Here is a tiny trained network, its code and every weight. The questions are about switching its units off for an input and a target symbol, where a switched-off unit gives its printed mean instead of its output.

import numpy as np


def w(rows, s, z=0):
    codes = np.array(rows[::2]) - 128.0
    scale = np.full(codes.shape[1], s)
    scale[-1] = z or s
    return codes * scale


def f(y):
    return y / 2 * (1 + np.tanh(0.7978845608 * (y + 0.044715 * y**3)))


def softmax(a):
    e = np.exp(a - a.max(-1, keepdims=True))
    return e / e.sum(-1, keepdims=True)


def log_softmax(a):
    a = a - a.max(-1, keepdims=True)
    return a - np.log(np.exp(a).sum(-1, keepdims=True))


def net(x, mask):
    ids = ['δθμπτψω'.index(c) for c in x.split()]
    T = len(ids)
    res = E[ids] + P[:T]
    u = 0
    for l in range(3):
        r = res
        for j in range(3):
            rows = slice(2 * j, 2 * j + 2)
            q, k, v = (r @ M[l][rows].T for M in (Q, K, V))
            z = softmax(np.where(np.tri(T) > 0, q @ k.T / 2**0.5, -1e9)) @ v
            o = O[l][rows]
            res = res + np.where(mask[u + j], z, o[:, -1]) @ o[:, :-1]
        u += 3
        y = f(res @ A[l][:, :-1].T + A[l][:, -1])
        res = res + np.where(mask[u : u + 4], y, B[l][:, -1]) @ B[l][:, :-1]
        u += 4
    return log_softmax(res[-1] @ U[:, :-1].T + U[:, -1])


Q, K, V, O, A, B = {}, {}, {}, {}, {}, {}
E = w([
[204,197,144],'δ',
[194,180,60],'θ',
[61,170,79],'μ',
[73,230,193],'π',
[172,255,198],'τ',
[180,255,184],'ψ',
[212,203,79],'ω',
],0.0072)
P = w([
[142,87,84],'0',
[78,168,213],'1',
[109,9,108],'2',
[175,161,171],'3',
[71,18,117],'4',
[121,179,99],'5',
[68,29,117],'6',
[173,217,150],'7',
[24,52,71],'8',
[112,212,57],'9',
],0.011)
Q[0] = w([
[68,158,142],'L0H1',
[117,9,172],'L0H1',
[179,112,74],'L0H2',
[66,146,152],'L0H2',
[181,139,173],'L0H3',
[116,28,92],'L0H3',
],0.013)
K[0] = w([
[166,156,98],'L0H1',
[55,18,112],'L0H1',
[123,82,145],'L0H2',
[64,142,119],'L0H2',
[78,148,150],'L0H3',
[171,1,228],'L0H3',
],0.0095)
V[0] = w([
[179,238,148],'L0H1',
[215,231,81],'L0H1',
[69,176,210],'L0H2',
[147,154,128],'L0H2',
[3,47,84],'L0H3',
[102,36,118],'L0H3',
],0.0068)
O[0] = w([
[191,57,210,251],'L0H1',
[148,84,220,234],'L0H1',
[255,56,145,186],'L0H2',
[171,119,118,142],'L0H2',
[136,226,81,64],'L0H3',
[85,132,151,50],'L0H3',
],0.0069,0.0035)
A[0] = w([
[153,146,135,3],'L0N1',
[41,93,164,84],'L0N2',
[185,254,114,138],'L0N3',
[217,201,133,90],'L0N4',
],0.013,0.0075)
B[0] = w([
[123,226,182,90],'L0N1',
[211,168,68,133],'L0N2',
[32,209,2,200],'L0N3',
[124,185,73,252],'L0N4',
],0.0091,0.0036)
Q[1] = w([
[28,71,124],'L1H1',
[58,103,180],'L1H1',
[18,145,52],'L1H2',
[199,254,130],'L1H2',
[170,226,230],'L1H3',
[247,180,131],'L1H3',
],0.0078)
K[1] = w([
[119,205,150],'L1H1',
[101,223,165],'L1H1',
[184,226,148],'L1H2',
[51,172,91],'L1H2',
[60,179,2],'L1H3',
[227,120,160],'L1H3',
],0.0075)
V[1] = w([
[30,192,177],'L1H1',
[156,254,226],'L1H1',
[115,50,170],'L1H2',
[91,178,151],'L1H2',
[160,204,121],'L1H3',
[138,178,76],'L1H3',
],0.0064)
O[1] = w([
[212,187,141,25],'L1H1',
[124,254,181,114],'L1H1',
[102,128,114,2],'L1H2',
[188,134,191,144],'L1H2',
[134,108,192,252],'L1H3',
[75,101,158,185],'L1H3',
],0.0082,0.00054)
A[1] = w([
[122,254,131,55],'L1N1',
[220,178,85,21],'L1N2',
[188,193,136,2],'L1N3',
[58,45,162,61],'L1N4',
],0.011,0.0058)
B[1] = w([
[59,39,57,252],'L1N1',
[179,133,125,119],'L1N2',
[97,145,75,115],'L1N3',
[165,114,2,103],'L1N4',
],0.0086,0.0015)
Q[2] = w([
[105,105,131],'L2H1',
[102,142,111],'L2H1',
[94,117,81],'L2H2',
[66,184,146],'L2H2',
[38,134,79],'L2H3',
[72,255,128],'L2H3',
],0.013)
K[2] = w([
[140,96,57],'L2H1',
[187,173,29],'L2H1',
[132,243,138],'L2H2',
[134,106,132],'L2H2',
[2,17,138],'L2H3',
[131,35,4],'L2H3',
],0.0099)
V[2] = w([
[109,148,74],'L2H1',
[118,78,124],'L2H1',
[5,144,194],'L2H2',
[69,138,197],'L2H2',
[206,155,91],'L2H3',
[141,185,125],'L2H3',
],0.014)
O[2] = w([
[91,100,136,187],'L2H1',
[176,172,150,251],'L2H1',
[224,122,3,211],'L2H2',
[183,130,31,123],'L2H2',
[80,104,181,1],'L2H3',
[129,137,195,20],'L2H3',
],0.012,0.00066)
A[2] = w([
[206,106,173,32],'L2N1',
[127,8,79,61],'L2N2',
[245,105,231,139],'L2N3',
[135,8,88,2],'L2N4',
],0.012,0.0036)
B[2] = w([
[84,33,92,138],'L2N1',
[75,180,205,189],'L2N2',
[35,1,112,254],'L2N3',
[67,184,194,153],'L2N4',
],0.0099,0.0038)
U = w([
[73,172,175,118],'δ',
[103,194,213,196],'θ',
[10,175,26,18],'μ',
[197,133,55,254],'π',
[118,72,102,64],'τ',
[112,67,96,40],'ψ',
[102,129,195,143],'ω',
],0.012,0.0051)

Each question gives the input, a string of symbols that net reads in full, and the target symbol t.
The units are the heads (2 rows each of Q, K, V and O) and the neurons (one row each of A and B). Each row of codes is followed by its name. A weight is (code - 128) times the scale printed after its matrix; where a second scale follows, it is the last column's (O, A, B and U).
mask holds one flag per unit, layer by layer, with each layer's heads first. A switched-off unit (its flag False) gives its mean, the last column of its rows in O or B, instead of its output. The means were averaged over made-up inputs and are rounded, as every weight is.
A unit's drop is (log p(t) with every unit on - log p(t) with that unit switched off) / (log p(t) with every unit on - log p(t) with every unit switched off).
The circuit of an input: a set's keep is (log p(t) with only the set's units on - log p(t) with every unit switched off) / (log p(t) with every unit on - log p(t) with every unit switched off). Starting from the 12 units with the biggest drops (on a tie, the unit counted first), units are removed one at a time, each time the one whose removal leaves the highest keep (on an exact tie, the one counted first), for as long as the keep stays at least 0.8.
units of the circuit, in order: the units of the circuit, biggest drop first
most important unit: the unit with the biggest drop
top k neurons: the k neurons with the biggest drops, biggest first
top k neurons in layer l: the k neurons of layer l with the biggest drops, biggest first
input π π ω, target θ: top 2 neurons -> L2N2; L2N4
input μ ψ π π π ψ, target π: units of the circuit, in order -> L2H2
input δ π ψ π ψ μ μ π δ, target π: top 2 neurons -> L1N1; L2N3
input θ θ μ μ ω τ δ τ, target τ: units of the circuit, in order -> L0H1; L2N3
input π ω π ω μ θ δ ψ τ π, target ψ: units of the circuit, in order -> L0H1; L2N3; L0H3; L0N3
input π ω δ ω δ ψ, target ω: top 2 neurons in layer 1 -> L1N4; L1N1
input ω τ π δ, target τ: top 2 neurons -> L2N3; L2N1
input μ μ τ ω τ ω θ μ, target ω: units of the circuit, in order -> L0H1; L2H2; L2N3
input τ π μ ω ω ψ π π, target ψ: units of the circuit, in order -> L2N3; L0H1
input θ ω π ω τ τ ω ω π δ, target ω: units of the circuit, in order -> L0H1; L2H3
input ω μ ω τ, target μ: top 4 neurons -> L0N3; L1N1; L0N4; L1N3
input ψ μ ω δ, target μ: top 3 neurons -> L0N3; L0N4; L1N1
input π μ τ ψ, target μ: top 3 neurons -> L0N3; L0N4; L1N1
input ψ τ θ δ π π π μ θ, target θ: most important unit -> L2N2
input τ μ δ τ, target μ: top 4 neurons -> L0N3; L0N4; L1N1; L1N3
input ω τ ψ ω π τ ω ψ π ψ, target ψ: top 3 neurons -> L2N3; L2N1; L2N2
input δ ω δ π ψ μ, target π: top 3 neurons in layer 2 -> L2N3; L2N2; L2N4
input ψ ω π, target π: units of the circuit, in order -> L1H1; L2N3; L2H2
input μ δ θ ω τ μ τ ω, target μ: top 4 neurons -> L0N3; L0N4; L1N1; L1N3
input π ψ θ θ, target ψ: most important unit -> L0H1
input π δ π ω θ π, target ω: top 2 neurons -> L0N4; L2N3
input π τ μ θ, target τ: top 2 neurons -> L2N3; L1N2
input π π ψ μ π μ ω π, target μ: top 3 neurons -> L0N3; L1N1; L0N4
input μ ω μ μ ω μ π μ μ ψ, target μ: top 2 neurons -> L0N3; L1N1
input θ μ ω θ, target μ: top 2 neurons -> L0N3; L0N4
input π μ μ π ψ ψ π ψ, target ψ: top 2 neurons -> L2N3; L1N2
input π τ ψ π μ ω ω ω ψ μ, target ω: most important unit -> L0H1
input δ ψ μ π π ω τ ω π ω, target ω: top 2 neurons in layer 0 -> L0N4; L0N3
input δ ω π μ δ, target θ: top 2 neurons in layer 0 -> L0N4; L0N3
input ω ψ μ, target μ: top 2 neurons in layer 2 -> L2N2; L2N4
